Each row, then roughly how far along a hidden order it lies, from 0 to 15
(in the rows, 128 means zero)
[122 243 123 155 125 149 131 123 163  78 105 128  95 147 130 108 151 141
 155 147 160 170 143 131 145 127 214 120 139 132 125 120 128  79  98  53
 128 157  71 149 125 128 127 119 139 150 126  83 124 110 197 120 101 111
 140 157 128 123 119  59 130 123 110 132 162 116 127 122  95   1 103 123
 141 127 128 109 130  66  51 134 205 135 114 129 126 108  99  86  56 122
 111 118 129 138 115 168 164 117 139 121 136 162 119 122 141 134 120 113
 133 127 112 169 137 138 137 132 132 115 125  82  87 136 182 118]
15
[146 191 111 134 129 133 110 119 180 120  90 121 122 149 122 110 124 126
 141 199 166 126 131 136 156 119 213 123 130 135 129 124 130 132 125 167
 123 184  71 134 122 138 132 178 138 148 129 113 128 142 205 113 126 132
 133 155 133 130 136  56 109 119  94 123 118 120 128 114 108   1 118 128
 153 130 140 146 117 131 155 157 227 135 118 113 136 122 100  84  65 124
  84 133 132 108 116 161 159 123 121 140  94 172 118 126 109 134 111 118
 125 131 128 175 128 151 143 119 189 125 139 105  46 134 115 126]
3
[123 233 123 143 108 146 123 125 159  78  95 121 104 142 138 116 144 133
 140 190 172 175 144 132 148 125 193 123 135 134 113 121 128 103 114  94
 130 161  75 140 123 127 123 149 140 165 121  95 128 121 219 114 114 120
 136 154 130 128 121  47 116 120 113 122 143 122 115 120  93  11 110 119
 145 115 116 119 116 107  65 146 208 155 111 107 141 114 100  86  47 124
  95 118 134 144 108 168 165 119 126 129 106 192 113 122 118 136 113 106
 126 106 117 186 136 138 145 128 159 118 132  88  94 142 146 143]
10
[149 188 116 103 148 135 119 119 215 170  89 133 128 164 105  99 119 132
 150 170 161  87 132 135 159 116 255 118 159 129 159 128 132 121 128 171
 118 236  40 146 117 146 131 178 145  94 132  81 125 127 155 128 123  76
 134 160 136 122 148  65 120 113 101 131 135 108 140 114 133  12 113 122
 157 143 180 151 129 113 128 147 217  99 121 149 100 117  98 112  93 143
  85 134 120  73 119 163 144 120 126 115 100 140 128 135 130 136 115 132
 129 177 123 180 119 151 140 111 230 120 149 128   1 130 158  86]
7
[149 179 113 153 137 126 110 128 160  80  99 121 109 142 120 117 141 135
 154 164 138 165 141 134 123 127 176 119 119 128 133 119 128 109 110 123
 128 119 111 128 133 133 129 143 129 199 130 116 126 151 203 129  98 140
 129 139 131 129 130 105 120 121  94 134 123 128 138 119  90   1 117 129
 156 131 138 138 127  93 190 143 212 133 113 103 139 119 116  92  96 119
 109 136 129 117 127 128 153 127 149 141  98 136 125 124 126 133 118 118
 136 124 119 136 137 140 126 123 141 124 154  81  71 125 115 137]
3
[130 176 120 104 116 121 128 132 144  53 113 129 105 136 124 114 157 138
 157 138 139 244 152 135  85 133 168 116 128 128 139 122 125  92 104  95
 132 112 110 130 136 129 133 108 133 126 131  96 125 108 147 155  89 111
 114 136 128 122 125  96 128 122 119 135 143 116 143 137  86  54 128 130
 147 123 139 124 119  59 118 131 212 178 105  88 137 119 126 113  73 122
 126 136 134 145 123 133 133 125 158 127 107 120 115 126 143 136 114 112
 142 115  97 131 138 138 130 129 115 127 148  76  91 134 141 146]
5
[126 184 125  93 121 149 129 124 157  78 111 131 106 145 123 106 150 139
 154 141 154 181 146 135 117 127 229 115 141 130 145 124 128 103 105  92
 128 177  92 142 127 132 138 117 137  88 132  83 125 101 151 139  97  99
 126 149 128 121 130  68 130 121 117 134 153 107 138 130 100  77 123 128
 143 129 148 123 123  66  73 135 184 129 110 109 121 115 110 112  70 129
 114 130 132 146 118 153 140 121 146 117 127 135 118 128 145 136 116 119
 136 141 101 159 133 141 134 129 149 120 135 102  75 135 171 125]
11
[127 217 119 123 123 147 125 128 159  82 100 127 102 144 129 108 150 138
 145 164 164 186 142 132 140 127 203 117 137 130 131 118 129  99 104  63
 129 152  95 144 124 129 132 132 137 157 126 110 126 119 184 122 100 111
 137 154 129 124 126  77 125 121 105 131 149 121 124 121 100  16 113 128
 146 121 133 118 125  81  85 139 205 143 112 109 127 116 110  95  73 127
 114 122 134 149 117 154 154 122 146 123 132 156 117 124 137 134 122 110
 133 125 107 168 136 140 131 128 139 117 130  92 100 135 165 131]
13
[146 132 114 138 135 113 110 133 165  97 104 120 115 139 116 113 139 134
 150 158 135 168 136 132 117 129 173 122 120 129 141 122 126 100 114 124
 128 123 112 129 131 133 136 145 130 175 130 106 127 137 188 133 100 118
 122 138 132 126 136 109 118 121  98 131 121 126 143 116 100   1 120 133
 160 128 145 138 126  88 151 145 237 135 111 106 130 119 119  95  95 120
 119 137 131 135 127 137 143 127 164 132  87 117 124 125 126 136 121 113
 141 125 113 140 134 141 121 122 139 127 143  81  54 128 119 128]
4
[115 231 128 150 121 133 141 126 146  60 116 132  90 140 127 110 159 142
 161  97 146 196 148 128 117 132 191 118 132 133 126 120 126  56  94  25
 132 138  94 149 129 125 128  91 137 131 127  56 124  98 188 137  85 106
 131 150 127 118 113  70 135 124 127 131 170 115 137 130  87  16 114 121
 147 128 122  96 132  27  41 128 210 134 108 124 127 109 102  77  46 113
 123 121 131 152 116 164 160 117 148 107 130 142 119 120 150 137 119 110
 141 114 101 151 138 137 132 135 112 118 124  79 101 138 189 116]
15
[151 190 115 184 149 126 116 117 161  89 100 126 107 138 121 119 140 134
 154 145 133 196 142 132 136 127 195 119 112 133 121 119 128  90 111 115
 124 123  92 138 136 134 126 131 133 192 132 105 124 143 221 129 102 150
 136 149 131 128 119  97 126 123  98 137 119 127 142 119  78   1 114 123
 143 143 124 129 135  75 210 138 234 124 119 120 147 113  98  91  82 108
 113 136 125  97 127 140 169 124 143 143 114 146 130 121 128 131 116 127
 134 122 127 118 139 145 127 126 126 120 131  76  71 123 131 119]
4
[141 243 125 138 133 167 131 127 156  88  93 133 100 163 131 115 149 141
 152 174 160 219 147 134 127 124 214 121 148 125 132 117 130 120 113  88
 127 140  66 144 129 131 116 141 141 186 128 113 123 127 195 141 119  97
 140 156 131 127 124  55 125 121 108 139 150 114 123 132  88  57 104 122
 141 125 132 135 125 123 160 124 187 129 117 114 137 115 104 116  76 136
  97 124 123  83 121 138 144 123 128 136 136 157 118 129 134 130 119 124
 130 128 121 159 140 139 137 126 135 117 149  93  84 132 154 140]
8
[142 162 105 158 138 142 101 130 173  86  91 115 110 146 120 113 140 137
 140 173 155 142 132 137 149 126 180 113 122 127 139 114 130 126  99  83
 128 128 142 131 129 129 145 146 128 202 128 168 129 136 191 101 105 136
 141 143 129 130 134 112 121 123  87 134 119 140 127 110  93  53 112 141
 154 122 142 145 129 104 188 151 214 151 114  93 131 117 118  90  81 125
 123 132 135 159 128 137 154 132 170 138 111 136 125 120 125 131 129 105
 132 131 115 161 137 137 114 125 137 121 128  78 103 124 125 142]
11
[135 214 126 128 127 133 134 135 154  86 107 134 107 154 121 109 145 142
 153 144 139 240 152 131  96 129 181 121 138 125 144 119 126  83 107  72
 131 116  81 136 130 131 122 121 137 181 129  91 124 114 177 152 102  87
 125 140 130 122 128  91 130 121 118 138 151 114 136 130  93  25 111 125
 154 123 143 126 127  85 101 122 187 128 108 120 128 117  97 108  93 132
 117 128 125 111 125 136 132 123 143 119 113 122 121 129 142 136 120 117
 140 124 108 145 139 137 127 126 130 121 154  69  76 132 160 130]
8
[154 219 124 145 129 135 125 120 149  90  88 131 114 155 130 119 135 130
 159 191 150 225 149 135 121 123 193 126 131 132 116 124 128 111 130 164
 125 143  47 139 131 135 110 160 137 170 130  85 124 139 219 148 115 124
 127 149 133 130 121  53 115 117 113 129 130 114 133 130  84   8 115 110
 145 133 127 142 121 121 182 135 212 124 116 117 149 122  98 113  69 122
  80 133 123  59 118 143 148 120 109 144 105 167 122 129 116 133 103 129
 129 114 130 141 136 148 151 122 166 122 152  82  49 134 121 133]
0

Next part:
[130 131 147 133 114 128 161 146 134 111 155 128 119 137 150 147 182 132
 109 138 130 128 184 107 159 125 148 158 123 126 140 143 131 123 150 146
 126  88 141 145 112 129 133 153 167 160 150  98 124 122 119 102  76 121
 161 120 138 125 111 105 147 127 128 118 121 149 127 126 126 128 101 125
 135 103 126 119  56 113 130  99 123 228 128 150 112 130 121 108 130 133
 136  85 114 114 134  95 116 135 134 125 133  40 142 134 145  85 133 154
 100 149 118 121 116 126 131 183 150]
6
[131 132 119 140 149 129  54 151 147 108 147 117 138 170 149 144 131 128
 110 148 118 135 161 112  48 123 208 128 120 127  93 126 136 154 131 137
 140  79 142  92  82  98 127 138 123 122 142 116 126 128 125 150  51 125
 110  72 147 126 120 133  74 144 139 108 116 150 119 123 159 154 136 126
 131 135 113 133  13 123 120 139 135 164 128 153 112 124 123 122 138 117
  78  94  80 115 133 137 131 175 124 122 128 142 104 119 137 103  54 211
 115 174 126 134 116 129 128 150 128]
5
[118 128 101 123 150 120  84 136 125 142 104 112 143 152 108 119  53 125
 124 125 117 124  88 138  35 132 149 100 122 141 137 110 131 114 126 146
 144 156 160  90 162  93 119 122 122 101  93  85 128 131 138 160 125 128
  94 127 116 121 142 152  74 128 130 159 125 154 148 138 148 162 153 117
 128 167 119 140 157 138 127 149  99 102 124 132 155 120 102 140 117 113
  68 146 131 126 107 162 134 127 121 117 111 255 116 134 116 155  45 127
 149 142 132 151 142 131 126 163  88]
9
[124 124 153 117 112 129 214 114 120 135 163 141 124 101 115 135  85 134
 142 128 134  91 118 123 171 136  83 101 132 125 158 102 112 123 139 115
  99 155 173 148 170 131 133 120 177 117 126 171 125 136 119  73 159 139
 132 106 110 132 122 131 151 153 132 159 132 132 146 130 110 119 142 149
 131  84 135 132 150 126 109 125 106  50 121 121 131 125 122 128  95 132
 187 140 148  90 108 135 128  93 133 128 136   1 109 156 116 156 171 147
 149 150 106 126 134 125 116  88 117]
0
[138 131 127 137 149 137  76 150 143 122 152 149 137 171 148 140 110 123
 127 145 123 125 172 109  83 130 213 111 127 127 133 125 137  92  98 150
 137  78 133 124 101 113 125 150 143 131 151 113 125 129 119 133  66 120
 132  91 144 122 126 113  68 126 139 128 122 154 138 114 124 134 111 146
 135 159 132 131   1 143 118 125 161 203 129 156  95 127 105 115 149 115
  72  88  86 104 141 117 130 179 127 131 134 209 112 123 139 114  76 206
 100 170 136 114 117 131 131 158 157]
3
[134 131  89 134 142 132  53 129 138 128 101 117 143 161 109 117  63 120
 141 130 118 144  89 140  39 124 169 119 130 127  95 122 136 124  89 131
 141 116  96  85  98 117 123  97  89 103 126 154 131 132 133 155 104 132
  89 103 136 129 146 153  69 131 132 114 128 120 117 122 152 134 151 128
 122 171 117 140 203 148 127 157 160  20 130 130 127 127 133 140 151 115
  77 150 111 144 139 164 141 181 119 131 126 220 109 105 120 157  68 149
 153 124 142 127 123 131 130  84 119]
8
[118 127 172 117 138 120 200 139 146 134 132 129 141  98 132 131 125 134
 112 124 132 109  92 113 113 137  97 111 118 141 162 114 122 134 169 140
 120 156 175 128 172  94 123 147 179 103  96  80 124 123 136  96 101 128
 150 130 111 121 120 138 140 128 122 162 124 158 146 141 130 157 126 110
 132 135 122 125 207 121 130 142  96 206 121 134 156 124 103 140  94 130
  89 144 149 109 106 122 115  80 119 116 112  47 134 156 124 129 114 103
 136 137 113 153 142 130 123 197  88]
9
[131 132 173 139 149 127  74 151 144 109 138 119 132 174 150 144 166 130
 100 142 116  91 181 113  60 120 194 144 119 127  86 147 137 123 137 139
 137  79 127 109  88 107 127 157 129 139 141  92 127 122 127 153  72 119
 126 102 147 125 109 121  96 130 134 104 115 146 116 127 151 152 120 117
 131 130 109 127  29 115 133 121 129 228 130 151 113 126 128 119 146 123
  67  87  86 130 138 121 123 160 127 122 127 146 134 116 143  84  50 169
  99 161 128 132 117 129 132 178 139]
8
[120 131 145 120 140 119 162 127 118 141  99 126 130 105 125 118 172 124
 107 119 120 147  86 140 107 122  76 147 126 141 135 149 136 147 142 141
 146 144  90 143 164 135 119 141 119 132  96  80 130 122 138 150 123 120
 155 156 120 121 135 120 166 124 122 142 127 123 137 140 108 127 106 112
 125 167 113 121 213 130 136 129 104 229 131 115 154 130 124 142 141 139
  68 147 148 146 121 104 116  85 121 127 112 236 147 127 123 116 115  62
 125  92 138 152 142 131 133 188 173]
15
[118 124 171 118 112 119 212 116 120 134 138 147 123  95 128 133 147 138
 123 121 134 106 109 124 171 132  83 126 126 137 159 116 112 149 168 115
 100 156 176 148 152 126 130 131 177 125 105 107 126 125 135  74 154 136
 155 146 110 130 111 131 167 139 119 158 131 132 141 140 126 131 129 120
 127  86 132 122 212 109 127 121  93 135 121 130 154 127 127 138  94 140
 152 151 153 118 104 119 114  82 128 118 119   1 141 156 114 132 162  80
 144 120 103 153 139 128 119 151  88]
7
[124 125 107 130 124 126  67 118 137 122 127 136 138 145 110 126  82 132
 137 128 129 125  89 137  74 130 133 115 127 113  95 103 119 137 133 110
 110 149 147  82 115 106 130  96  99 103 119 171 130 135 131 145 138 141
  89  70 124 134 142 156  98 161 137 119 128 110 117 134 173 152 152 127
 120 113 124 140 126 123 111 155 122   6 124 146 136 121 143 138 109 140
 145 152 118 121 119 166 141 129 123 122 126  80 105 120 114 159 106  64
 151 149 123 144 129 130 117  63  99]
5
[128 127 175 118 144 135 210 150 119 141 166 113 143 143 134 131  67 121
 142 141 114  87 107 109 156 137 171 100 132 148 161 105 134  92  97 152
 135 134 178 151 174 119 120 158 174 106 121  80 125 135 126  80 123 118
 155 133 112 121 139 102  78 122 131 155 131 155 147 117  94 124 104 150
 136 165 138 126 147 140 110 127 134 237 124 114 131 127 105 135 118 114
  69 119 135  94 111  96 120 134 120 131 123 175 104 155 118 158 131 170
 104 164 124 133 138 125 130 204 110]
1
[131 129 124 140 115 126 166 134 146 114 167 147 116 157 150 146 179 138
 100 144 127 144 180 107 180 122 128 160 119 112  68 147 121 156 169 101
  98  79 156 119  77 122 137 149 152 155 152 157 127 124 116 104 106 129
 115  79 148 136 143 117 165 163 140  84 115 107  96 130 168 143 135 128
 125  71 120 126   3 102 118  97 112 189 129 156  95 126 137 108 121 139
 188  82  77 115 140 122 116 111 136 122 139   1 145 116 144  83 169 203
 101 184 102 107 116 125 123 111 172]
3
[121 128 127 130 128 120 123 129 133 113 124 144 143 123 136 136 161 137
 108 129 123 139 127 125  92 121 101 147 120 129 117 132 125 155 169 115
 115 151 151  97 116 110 132 121 128 129 118 114 128 124 134 134  97 132
 113 103 128 132 113 150 136 150 126 114 119 115 116 140 171 155 148 107
 121  97 109 130 138 103 129 137  95 110 125 155 138 121 146 133 112 133
 133 129 117 135 116  93 125  88 125 115 121  33 135 124 125 108 109 136
 139  81 115 154 130 130 122 126 101]
9
[136 128 126 134 125 137 121 140 139 117 167 121 123 158 146 145 113 125
 142 147 135 110 183 107 168 134 185 113 132 120 146 116 112  97 100 135
 118  90 134 147  99 133 132 142 157 141 155 150 124 133 115 102 102 126
 143  89 135 129 119 106 104 136 137 126 127 157 131 114  97 112 112 148
 136 120 134 128   4 138 110 105 163 167 128 124  96 130 114 109 137 122
 152  86  96  98 140 110 128 181 135 132 139  76 111 133 144 123  52 208
 102 166 104 110 114 125 128 126 178]
0
[137 129  90 137 109 134  73 115 138 109 121 142 117 130 128 127 154 128
 136 127 128 146 164 137 155 118 125 160 132 112  79 145 130 154 113 105
 126 105  86 124  76 137 138 101  90 158 158 172 131 128 115 149 131 132
 113 116 144 138 128 127 148 133 130  84 129  91  93 119 140 112 129 132
 119 101 124 128  81 123 131 110 162  49 130 129 107 132 165 109 147 133
 189 120 113  94 141 131 136 151 135 132 139 144 133 106 145 120 151 127
 125 109 137 108 113 127 131  64 180]
7
[136 130  91 140 146 136  54 142 146 120 142 114 142 178 128 136  72 120
 139 145 115 130 150 129  36 131 209 111 129 119  95 118 137  94  90 147
 137  81 116  88  72 108 125 120  86 115 155 171 129 136 117 158  98 125
  79  78 148 128 142 134  70 140 140 101 122 144 118 114 146 146 144 149
 131 157 129 142   3 143 109 151 160  75 132 141  95 123 121 116 150 114
  78  99  77 116 142 160 140 179 126 133 138 234 103 104 135 135  51 205
 123 181 141 109 115 128 129  89 160]
2
[128 126  98 140 125 125  47 123 146 113 156 144 128 174 132 146 133 140
 142 140 121 142 155 131  67 127 155 140 120 111  69 117 118 149 159 100
  99 117 168 103  73  95 136 110 103 124 140 176 130 134 122 148 140 138
  77  80 143 138 108 154 101 162 141  85 116  95  97 132 168 159 157 125
 118  65 115 142  35 102 109 144 111   8 125 157 110 120 161 119 109 124
 129 103  79 116 110 166 138 127 130 116 133   1 114 106 131 116  90 206
 150 187 105 133 116 130 117 205 118]
3
[129 124 103 131 112 127 214 113 133 123 138 147 118 129 114 134  63 137
 142 127 134 128 120 142 162 131  93 132 132 114  92 111 113 154 143  97
  99 157 140 106 111 127 135 101  99 123 103 177 131 136 120 125 164 138
 137  92 125 137 125 154 142 163 137 104 131  89 102 131 162 130 155 137
 119  66 134 139 126 108 110 134 122  15 126 142 120 120 161 122 107 131
 193 138 120 125 128 167 141 103 136 127 139   1 119 117 125 145 166 159
 149 149 113 119 125 128 116  60 133]
3
[126 131 112 132 126 121 115 120 126 113 100 141 116 114 131 125 180 133
 101 119 117 144 141 148 108 120 211 161 124 124  72 148 130 154 155 107
 135 131  96 110 100 138 133 118  88 147 125 122 131 122 135 158 119 128
 113 145 139 133 110 136 172 129 120  90 121  89  98 139 158 131 137 112
 118 109 108 124 158 107 135 122 119 122 121 142 133 131 162 128 135 139
 133 133 129 146 136 134 126  91 130 126 125 145 146 106 136  95 116  77
 129  95 132 131 126 130 132 121 133]
13
[131 131 138 126 127 129 175 132 119 132 111 125 117 105 140 122 176 124
 120 120 128 139 152 128 174 122 110 146 131 130 144 150 136 128 122 138
 144 114  93 149 134 132 128 152 137 155 132  93 128 121 128 120 125 119
 154 150 129 124 120 103 168 131 120 131 130 128 131 127  96 120 103 125
 132 147 126 120 156 131 134  98 141 232 132 115 130 129 124 122 150 138
 125 119  77 147 139  96 115 123 132 134 129 143 146 131 141  97 154  68
  99  92 140 113 129 126 134 206 157]
11
